Below is a small trained network, with its code and all its weights. Each question gives an input and a class and asks what happens when units are switched off, that is, made to give their printed mean instead of their output.

import numpy as np


def w(rows, s, z=0):
    codes = np.array(rows[::2]) - 128.0
    scale = np.full(codes.shape[1], s)
    scale[-1] = z or s
    return codes * scale


def f(y):
    return y / 2 * (1 + np.tanh(0.7978845608 * (y + 0.044715 * y**3)))


def log_softmax(a):
    a = a - a.max(-1, keepdims=True)
    return a - np.log(np.exp(a).sum(-1, keepdims=True))


def net(x, mask):
    res = np.array(x, float).reshape(1, 5) / 4 @ E
    y = f(res @ A[0][:, :-1].T + A[0][:, -1])
    res = res + np.where(mask, y, B[0][:, -1]) @ B[0][:, :-1]
    return log_softmax(res[-1] @ U[:, :-1].T + U[:, -1])


A, B = {}, {}
E = w([
[204,108,228,123,205],'x0',
[221,245,115,174,108],'x1',
[162,92,123,123,91],'x2',
[135,100,109,166,135],'x3',
[121,130,253,209,29],'x4',
],0.011)
A[0] = w([
[171,188,163,154,116,125],'N1',
[149,190,48,143,90,143],'N2',
[217,125,126,89,246,195],'N3',
[103,56,211,96,185,154],'N4',
[143,63,210,139,113,175],'N5',
[7,58,136,70,120,255],'N6',
[192,186,134,189,67,126],'N7',
[134,122,238,183,133,60],'N8',
[87,55,104,70,76,207],'N9',
[140,100,205,127,148,145],'N10',
[184,141,200,96,119,94],'N11',
[187,116,90,159,63,130],'N12',
[165,182,108,117,159,125],'N13',
[166,61,184,38,139,189],'N14',
[100,64,102,141,123,162],'N15',
[160,242,57,137,51,147],'N16',
[63,101,21,52,131,253],'N17',
[207,171,78,111,121,211],'N18',
[99,141,169,93,142,123],'N19',
[132,142,14,84,166,186],'N20',
[144,128,208,183,130,51],'N21',
[62,142,127,191,54,166],'N22',
[29,109,169,118,124,187],'N23',
[99,128,127,198,102,168],'N24',
[150,66,92,36,143,220],'N25',
[136,111,145,85,109,138],'N26',
[226,133,138,126,115,119],'N27',
[190,153,143,137,188,141],'N28',
[46,140,164,150,8,167],'N29',
],0.012,0.0045)
B[0] = w([
[75,254,85,140,40,179],'N1',
[39,52,98,79,5,199],'N2',
[193,77,61,36,157,210],'N3',
[122,38,172,135,174,199],'N4',
[157,109,138,203,109,190],'N5',
[182,210,157,220,173,241],'N6',
[62,219,148,98,200,205],'N7',
[64,160,123,216,81,190],'N8',
[159,205,127,206,156,204],'N9',
[105,67,107,215,103,172],'N10',
[130,157,83,177,135,167],'N11',
[83,144,141,135,104,168],'N12',
[165,112,109,112,80,166],'N13',
[117,66,115,167,171,188],'N14',
[153,175,121,153,169,172],'N15',
[73,89,119,81,101,231],'N16',
[119,176,39,174,149,253],'N17',
[133,132,21,85,85,196],'N18',
[130,58,128,180,126,140],'N19',
[78,110,51,160,144,229],'N20',
[80,169,96,183,71,174],'N21',
[190,159,231,44,121,197],'N22',
[181,141,196,185,147,187],'N23',
[145,138,200,89,88,167],'N24',
[112,109,89,163,208,203],'N25',
[88,119,120,184,115,137],'N26',
[145,194,108,94,108,169],'N27',
[199,144,79,94,95,170],'N28',
[177,175,201,110,127,217],'N29',
],0.0074,0.017)
U = w([
[77,209,64,177,125,190],'0',
[30,108,54,98,77,4],'1',
[230,188,178,108,124,156],'2',
[58,179,169,53,95,149],'3',
[111,51,109,102,214,93],'4',
[251,149,76,37,81,164],'5',
[32,57,171,180,91,113],'6',
],0.011,0.0021)

Each question gives the input, the list of numbers given to net, and the class t.
The units are the neurons (one row each of A and B). Each row of codes is followed by its name. A weight is (code - 128) times the scale printed after its matrix; where a second scale follows, it is the last column's (A, B and U).
mask holds one flag per neuron, in row order. A switched-off neuron (its flag False) gives its mean, the last column of its row in B, instead of its output. The means were averaged over made-up inputs and are rounded, as every weight is.
A unit's drop is (log p(t) with every unit on - log p(t) with that unit switched off) / (log p(t) with every unit on - log p(t) with every unit switched off).
The circuit of an input: a set's keep is (log p(t) with only the set's units on - log p(t) with every unit switched off) / (log p(t) with every unit on - log p(t) with every unit switched off). Starting from the 12 units with the biggest drops (on a tie, the unit counted first), units are removed one at a time, each time the one whose removal leaves the highest keep (on an exact tie, the one counted first), for as long as the keep stays at least 0.8.
circuit, biggest first: the units of the circuit, biggest drop first
k most important neurons: the k neurons with the biggest drops, biggest first
drop of u: that unit's drop, to one decimal
input [1,8,-8,-8,-7], class 5: circuit, biggest first => N3
input [-2,1,-2,-3,0], class 1: circuit, biggest first => N6, N9
input [6,0,-7,-3,-8], class 4: 2 most important neurons => N25, N20
input [0,5,-5,4,-6], class 1: 2 most important neurons => N20, N2
input [8,0,0,8,-3], class 4: 2 most important neurons => N4, N14
input [6,-8,-6,-5,1], class 6: 3 most important neurons => N10, N8, N5
input [7,0,3,5,-8], class 4: 3 most important neurons => N25, N14, N20
input [6,5,-1,4,0], class 5: 2 most important neurons => N3, N28
input [-7,0,8,-6,6], class 2: 2 most important neurons => N29, N22
input [-3,1,-1,-2,4], class 3: drop of N6 => 0.1
input [1,-6,7,4,-7], class 4: drop of N3 => 0.8
input [1,3,8,7,0], class 5: drop of N12 => -0.1
input [8,4,-2,-8,7], class 0: drop of N12 => 0.0
input [-5,1,6,1,-6], class 1: circuit, biggest first => N2
